Below is a small trained network, with its code and all its weights. Each question gives an input and a class and asks what happens when units are switched off, that is, made to give their printed mean instead of their output.

import numpy as np


def w(rows, s, z=0):
    codes = np.array(rows[::2]) - 128.0
    scale = np.full(codes.shape[1], s)
    scale[-1] = z or s
    return codes * scale


def f(y):
    return y / 2 * (1 + np.tanh(0.7978845608 * (y + 0.044715 * y**3)))


def log_softmax(a):
    a = a - a.max(-1, keepdims=True)
    return a - np.log(np.exp(a).sum(-1, keepdims=True))


def net(x, mask):
    res = np.array(x, float).reshape(1, 6) / 4 @ E
    y = f(res @ A[0][:, :-1].T + A[0][:, -1])
    res = res + np.where(mask, y, B[0][:, -1]) @ B[0][:, :-1]
    return log_softmax(res[-1] @ U[:, :-1].T + U[:, -1])


A, B = {}, {}
E = w([
[174,145,170],'x0',
[204,64,77],'x1',
[175,126,127],'x2',
[167,255,111],'x3',
[171,151,104],'x4',
[76,146,10],'x5',
],0.0047)
A[0] = w([
[126,88,188,154],'n1',
[6,166,109,176],'n2',
[108,157,135,92],'n3',
[94,142,110,151],'n4',
[100,71,103,139],'n5',
[122,158,150,102],'n6',
[111,66,119,172],'n7',
[127,132,89,170],'n8',
[74,18,137,214],'n9',
[102,144,99,152],'n10',
[142,40,252,154],'n11',
[12,177,126,136],'n12',
[146,122,138,166],'n13',
[149,93,57,185],'n14',
[228,149,144,252],'n15',
[87,53,137,162],'n16',
[73,221,139,142],'n17',
[148,131,99,175],'n18',
[124,145,113,111],'n19',
[186,143,149,195],'n20',
[112,139,136,122],'n21',
[130,126,98,154],'n22',
[205,140,137,238],'n23',
[122,125,100,113],'n24',
[184,132,113,178],'n25',
[123,117,79,168],'n26',
[120,156,145,95],'n27',
[117,195,240,152],'n28',
[73,103,141,164],'n29',
[86,151,106,144],'n30',
[115,111,116,152],'n31',
],0.011,0.003)
B[0] = w([
[137,77,184,177],'n1',
[169,128,10,215],'n2',
[167,134,112,129],'n3',
[137,133,91,144],'n4',
[90,98,93,149],'n5',
[166,138,133,137],'n6',
[85,81,111,161],'n7',
[109,158,107,147],'n8',
[67,14,111,221],'n9',
[131,144,91,144],'n10',
[148,30,252,255],'n11',
[198,118,27,203],'n12',
[115,132,146,146],'n13',
[49,172,122,168],'n14',
[72,208,199,240],'n15',
[96,44,126,175],'n16',
[224,154,56,207],'n17',
[106,161,125,148],'n18',
[139,143,113,126],'n19',
[107,170,178,186],'n20',
[146,125,123,131],'n21',
[111,147,111,137],'n22',
[81,187,181,211],'n23',
[120,141,103,124],'n24',
[92,173,152,164],'n25',
[93,152,96,148],'n26',
[163,137,127,132],'n27',
[221,148,206,252],'n28',
[139,77,99,160],'n29',
[143,138,80,148],'n30',
[114,119,114,136],'n31',
],0.031,0.0045)
U = w([
[5,57,36,47],'0',
[156,45,211,94],'1',
[20,237,107,109],'2',
[252,158,34,194],'3',
[111,12,194,112],'4',
[207,216,219,42],'5',
[36,172,199,253],'6',
],0.0037,0.0034)

Each question gives the input, the list of numbers given to net, and the class t.
The units are the neurons (one row each of A and B). Each row of codes is followed by its name. A weight is (code - 128) times the scale printed after its matrix; where a second scale follows, it is the last column's (A, B and U).
mask holds one flag per neuron, in row order. A switched-off neuron (its flag False) gives its mean, the last column of its row in B, instead of its output. The means were averaged over made-up inputs and are rounded, as every weight is.
A unit's drop is (log p(t) with every unit on - log p(t) with that unit switched off) / (log p(t) with every unit on - log p(t) with every unit switched off).
The circuit of an input: a set's keep is (log p(t) with only the set's units on - log p(t) with every unit switched off) / (log p(t) with every unit on - log p(t) with every unit switched off). Starting from the 12 units with the biggest drops (on a tie, the unit counted first), units are removed one at a time, each time the one whose removal leaves the highest keep (on an exact tie, the one counted first), for as long as the keep stays at least 0.8.
circuit, biggest first: the units of the circuit, biggest drop first
unit that matters most: the unit with the biggest drop
k most important neurons: the k neurons with the biggest drops, biggest first
drop of u: that unit's drop, to one decimal
input [-4,-8,5,8,-1,-4], class 3: unit that matters most => n17
input [8,4,-1,3,1,-2], class 6: circuit, biggest first => (n17 n15)
input [3,8,4,1,-7,5], class 2: circuit, biggest first => (n11 n14)
input [0,3,-1,8,0,-7], class 5: circuit, biggest first => (n28 n9)
input [-4,4,-2,7,-7,-7], class 5: circuit, biggest first => (n9 n28 n16)
input [7,3,-2,-7,-1,4], class 0: circuit, biggest first => (n28 n9)
input [8,-8,-1,-2,-5,-8], class 1: 3 most important neurons => (n11 n28 n1)
input [5,-8,-3,-6,0,7], class 3: 2 most important neurons => (n12 n2)
input [-3,4,1,0,2,8], class 0: 2 most important neurons => (n15 n28)
input [-5,3,5,1,-3,5], class 2: 2 most important neurons => (n11 n14)
input [-3,-6,-8,-3,-4,7], class 3: 3 most important neurons => (n12 n2 n17)
input [1,3,7,6,-7,3], class 2: drop of n28 => 0.2
input [-8,5,1,8,7,-4], class 2: drop of n11 => 0.3
input [-6,-6,7,6,2,-5], class 5: drop of n28 => 0.1
input [4,1,-6,7,1,-6], class 5: drop of n28 => 0.1
input [7,8,0,8,-8,-5], class 6: circuit, biggest first => (n15)
